Here is a tiny trained network, its code and every weight. The questions are about switching its units off for an input and a class, where a switched-off unit gives its printed mean instead of its output.

import numpy as np


def w(rows, s, z=0):
    codes = np.array(rows[::2]) - 128.0
    scale = np.full(codes.shape[1], s)
    scale[-1] = z or s
    return codes * scale


def f(y):
    return y / 2 * (1 + np.tanh(0.7978845608 * (y + 0.044715 * y**3)))


def log_softmax(a):
    a = a - a.max(-1, keepdims=True)
    return a - np.log(np.exp(a).sum(-1, keepdims=True))


def net(x, mask):
    res = np.array(x, float).reshape(1, 6) / 4 @ E
    y = f(res @ A[0][:, :-1].T + A[0][:, -1])
    res = res + np.where(mask, y, B[0][:, -1]) @ B[0][:, :-1]
    return log_softmax(res[-1] @ U[:, :-1].T + U[:, -1])


A, B = {}, {}
E = w([
[110,111,255,60,140,172],'x0',
[29,76,124,192,223,131],'x1',
[207,106,99,98,223,172],'x2',
[134,108,119,199,61,233],'x3',
[122,145,123,120,135,138],'x4',
[165,182,188,228,161,112],'x5',
],0.0084)
A[0] = w([
[7,87,148,188,150,113,83],'neuron 0',
[133,119,146,115,155,75,78],'neuron 1',
[121,113,99,138,89,195,130],'neuron 2',
[161,104,120,119,194,157,99],'neuron 3',
[112,148,183,81,132,178,65],'neuron 4',
[107,125,125,90,147,53,122],'neuron 5',
[137,49,250,143,117,162,86],'neuron 6',
[107,67,101,64,111,154,181],'neuron 7',
[166,176,134,102,25,91,106],'neuron 8',
[80,109,121,151,169,137,1],'neuron 9',
[147,156,169,171,140,113,50],'neuron 10',
[159,144,154,189,133,107,117],'neuron 11',
[166,215,158,154,161,129,102],'neuron 12',
[178,126,136,116,95,107,35],'neuron 13',
[128,188,122,100,170,59,75],'neuron 14',
[114,154,113,150,116,190,67],'neuron 15',
[108,168,127,92,154,84,60],'neuron 16',
[167,157,18,170,86,92,41],'neuron 17',
[114,151,117,150,107,202,77],'neuron 18',
[169,154,120,106,93,122,7],'neuron 19',
[136,134,174,183,134,97,127],'neuron 20',
[134,100,126,155,105,161,63],'neuron 21',
[146,71,138,160,99,159,98],'neuron 22',
[122,118,111,158,109,198,100],'neuron 23',
[180,88,82,169,130,89,124],'neuron 24',
[184,51,113,140,189,144,53],'neuron 25',
[197,172,163,117,76,124,68],'neuron 26',
[120,116,193,108,137,147,14],'neuron 27',
[130,133,75,166,125,122,73],'neuron 28',
[116,151,67,156,125,115,54],'neuron 29',
[160,156,196,164,166,134,124],'neuron 30',
[132,132,76,162,127,103,69],'neuron 31',
[23,130,158,167,70,68,92],'neuron 32',
],0.012,0.0075)
B[0] = w([
[179,76,54,109,254,157,254],'neuron 0',
[161,112,179,146,101,90,148],'neuron 1',
[134,107,153,175,115,103,190],'neuron 2',
[180,193,124,115,76,182,182],'neuron 3',
[73,182,163,71,152,72,181],'neuron 4',
[158,93,178,201,91,97,186],'neuron 5',
[67,175,163,86,150,84,229],'neuron 6',
[52,95,41,171,56,131,228],'neuron 7',
[153,103,69,136,232,177,232],'neuron 8',
[185,49,89,47,189,126,144],'neuron 9',
[138,52,93,59,74,123,152],'neuron 10',
[72,87,70,101,85,117,183],'neuron 11',
[88,70,58,117,70,138,195],'neuron 12',
[154,115,94,98,174,123,139],'neuron 13',
[160,76,186,199,109,103,180],'neuron 14',
[149,70,163,143,111,111,144],'neuron 15',
[173,75,157,157,118,78,149],'neuron 16',
[85,159,167,70,142,98,211],'neuron 17',
[198,46,221,150,113,91,160],'neuron 18',
[159,65,129,87,171,140,139],'neuron 19',
[107,127,67,137,97,127,187],'neuron 20',
[141,104,149,138,122,117,137],'neuron 21',
[145,97,162,161,129,85,157],'neuron 22',
[164,85,195,154,133,77,173],'neuron 23',
[74,174,174,92,138,121,179],'neuron 24',
[235,170,124,76,75,170,173],'neuron 25',
[161,109,89,128,224,144,198],'neuron 26',
[105,126,179,59,149,123,150],'neuron 27',
[90,126,162,81,130,103,155],'neuron 28',
[96,156,176,22,142,91,152],'neuron 29',
[67,119,60,146,76,129,206],'neuron 30',
[73,154,191,53,150,118,155],'neuron 31',
[224,208,155,77,38,221,249],'neuron 32',
],0.0087,0.0084)
U = w([
[170,74,95,124,254,174,93],'0',
[27,177,234,59,131,82,106],'1',
[179,47,233,237,59,62,106],'2',
[98,161,122,190,108,146,253],'3',
[43,57,41,132,2,136,81],'4',
[237,211,161,100,29,228,98],'5',
],0.0091,0.022)

Each question gives the input, the list of numbers given to net, and the class t.
The units are the neurons (one row each of A and B). Each row of codes is followed by its name. A weight is (code - 128) times the scale printed after its matrix; where a second scale follows, it is the last column's (A, B and U).
mask holds one flag per neuron, in row order. A switched-off neuron (its flag False) gives its mean, the last column of its row in B, instead of its output. The means were averaged over made-up inputs and are rounded, as every weight is.
A unit's drop is (log p(t) with every unit on - log p(t) with that unit switched off) / (log p(t) with every unit on - log p(t) with every unit switched off).
The circuit of an input: a set's keep is (log p(t) with only the set's units on - log p(t) with every unit switched off) / (log p(t) with every unit on - log p(t) with every unit switched off). Starting from the 12 units with the biggest drops (on a tie, the unit counted first), units are removed one at a time, each time the one whose removal leaves the highest keep (on an exact tie, the one counted first), for as long as the keep stays at least 0.8.
units of the circuit, in order: the units of the circuit, biggest drop first
most important unit: the unit with the biggest drop
top k neurons: the k neurons with the biggest drops, biggest first
drop when u is switched off: that unit's drop, to one decimal
input [7,-2,-1,4,7,4], class 1: most important unit	neuron 6
input [0,2,-8,8,-7,6], class 2: top 2 neurons	neuron 18; neuron 23
input [-4,2,7,-2,-6,3], class 5: units of the circuit, in order	neuron 25; neuron 3
input [4,-6,-2,-3,-1,2], class 0: top 2 neurons	neuron 8; neuron 26
input [6,7,3,-3,-1,-8], class 4: top 3 neurons	neuron 7; neuron 8; neuron 26
input [2,-6,3,0,-5,8], class 4: units of the circuit, in order	neuron 12; neuron 30
input [-6,-6,-6,-7,-6,-1], class 2: top 2 neurons	neuron 5; neuron 14
input [-6,0,-3,7,-3,-1], class 2: units of the circuit, in order	neuron 18; neuron 23
input [-8,7,5,-7,-7,7], class 1: top 2 neurons	neuron 24; neuron 31
input [-8,7,-3,1,3,-4], class 1: units of the circuit, in order	neuron 29; neuron 31
input [7,4,1,6,-3,-3], class 1: top 2 neurons	neuron 6; neuron 4
input [-5,-8,4,6,3,6], class 0: top 2 neurons	neuron 26; neuron 8
input [1,-7,-4,1,-6,6], class 0: top 2 neurons	neuron 8; neuron 26
input [-7,5,-8,-3,5,5], class 5: top 2 neurons	neuron 32; neuron 6
input [6,2,8,5,-5,-1], class 5: top 2 neurons	neuron 25; neuron 3
input [3,4,4,-4,-2,6], class 4: most important unit	neuron 30
input [-1,4,-7,6,4,-2], class 5: drop when neuron 5 is switched off	0.1
input [2,-8,6,-3,-4,-8], class 0: drop when neuron 30 is switched off	0.2
input [8,-4,0,1,-6,6], class 1: drop when neuron 4 is switched off	0.1
input [-5,3,-6,-8,8,3], class 2: most important unit	neuron 14
